M =
155,128,128,128,142,128,154
128,128,128,128,133,128,139
128,131,130,145,134,128,130
128,131,135,128,138,142,134
137,128,136,135,128,144,128
128,133,128,132,140,128,135
141,128,128,152,143,128,130
128,129,128,128,158,140,137
M[0][0] = 155
M[1][-6] = 128
M[-6][4] = 134
M[6][-5] = 128
M[6][-6] = 128
M[:, 5] = [128, 128, 128, 142, 144, 128, 128, 140]
M[-4][-1] = 128
M[-2][-7] = 141
M[7][-4] = 128
M[3][1] = 131
M[-4][5] = 144
M[3] = [128, 131, 135, 128, 138, 142, 134]
M[:, -5] = [128, 128, 130, 135, 136, 128, 128, 128]
M[-5][-3] = 138
M[1] = [128, 128, 128, 128, 133, 128, 139]
M[:, 3] = [128, 128, 145, 128, 135, 132, 152, 128]
M[:, 4] = [142, 133, 134, 138, 128, 140, 143, 158]

m =
array([[127, 134, 124, 142, 126, 126, 127, 121, 135, 127, 120, 135, 128,
        121, 125],
       [128, 133, 126, 134, 127, 128, 128, 124, 133, 128, 125, 133, 127,
        125, 126],
       [114, 142, 124, 142, 124, 124, 124, 113, 138, 137, 118, 146, 120,
        103, 117],
       [116, 139, 127, 134, 122, 124, 125, 123, 133, 130, 122, 140, 122,
        110, 121],
       [118, 136, 123, 144, 127, 127, 125, 113, 137, 132, 118, 138, 123,
        107, 121],
       [125, 135, 126, 133, 123, 126, 127, 128, 133, 126, 125, 135, 128,
        127, 126],
       [121, 141, 124, 141, 118, 123, 126, 127, 139, 126, 119, 139, 128,
        122, 123],
       [113, 155, 124, 138, 115, 120, 124, 125, 140, 127, 119, 153, 122,
        107, 117],
       [113, 150, 125, 137, 118, 121, 124, 118, 139, 134, 118, 152, 119,
        103, 116],
       [124, 134, 124, 139, 127, 127, 127, 119, 134, 129, 121, 135, 126,
        116, 125]])
m[0, 0] = 127
m[8, 1] = 150
m[:, 9] = [127, 128, 137, 130, 132, 126, 126, 127, 134, 129]
m[:, 7] = [121, 124, 113, 123, 113, 128, 127, 125, 118, 119]
m[9, 8] = 134
m[5, 11] = 135
m[1, 3] = 134
m[6, 13] = 122
m[0, 3] = 142
m[4, 4] = 127
m[6, 10] = 119
m[:, 12] = [128, 127, 120, 122, 123, 128, 128, 122, 119, 126]
m[0] = [127, 134, 124, 142, 126, 126, 127, 121, 135, 127, 120, 135, 128, 121, 125]
m[0, 5] = 126
m[2, 4] = 124
m[8] = [113, 150, 125, 137, 118, 121, 124, 118, 139, 134, 118, 152, 119, 103, 116]
m[4, 2] = 123
m[8, 5] = 121
m[9, 10] = 121
m[:, 11] = [135, 133, 146, 140, 138, 135, 139, 153, 152, 135]
m[7, 6] = 124
m[8, 8] = 139
m[6] = [121, 141, 124, 141, 118, 123, 126, 127, 139, 126, 119, 139, 128, 122, 123]
m[7, 8] = 140
m[:, 13] = [121, 125, 103, 110, 107, 127, 122, 107, 103, 116]
m[7] = [113, 155, 124, 138, 115, 120, 124, 125, 140, 127, 119, 153, 122, 107, 117]
m[6, 2] = 124
m[:, 5] = [126, 128, 124, 124, 127, 126, 123, 120, 121, 127]
m[6, 4] = 118
m[1, 6] = 128
m[2, 5] = 124
m[:, 4] = [126, 127, 124, 122, 127, 123, 118, 115, 118, 127]
m[5, 5] = 126
m[7, 5] = 120
m[4, 10] = 118

X =
[[113 148 151 101 138 128 142 138 150 127]
 [143 110 129 157 124 156 121 119 127 117]
 [117 116 114 125 139 124 141 119 123 109]
 [151 130 132 149 135 156 138 134 125 120]
 [135 151 153 116 125 146 152 117 142 146]
 [109 157 127 133 122 149 144 153 148 139]]
X[0, 0] -> 113
X[2] -> [117, 116, 114, 125, 139, 124, 141, 119, 123, 109]
X[3, 6] -> 138
X[2, 7] -> 119
X[4, 8] -> 142
X[2, 0] -> 117
X[5, 3] -> 133
X[:, 5] -> [128, 156, 124, 156, 146, 149]
X[5, 4] -> 122
X[2, 6] -> 141
X[3] -> [151, 130, 132, 149, 135, 156, 138, 134, 125, 120]
X[2, 8] -> 123
X[3, 4] -> 135
X[5, 8] -> 148
X[5, 7] -> 153
X[1] -> [143, 110, 129, 157, 124, 156, 121, 119, 127, 117]
X[1, 5] -> 156
X[2, 2] -> 114
X[2, 9] -> 109

arr = [104 129 106 147 121 131 107 126 151 102 125 119 154 133 141 134]
arr[0] => 104
arr[2] => 106
arr[-12] => 121
arr[-13] => 147
arr[15] => 134
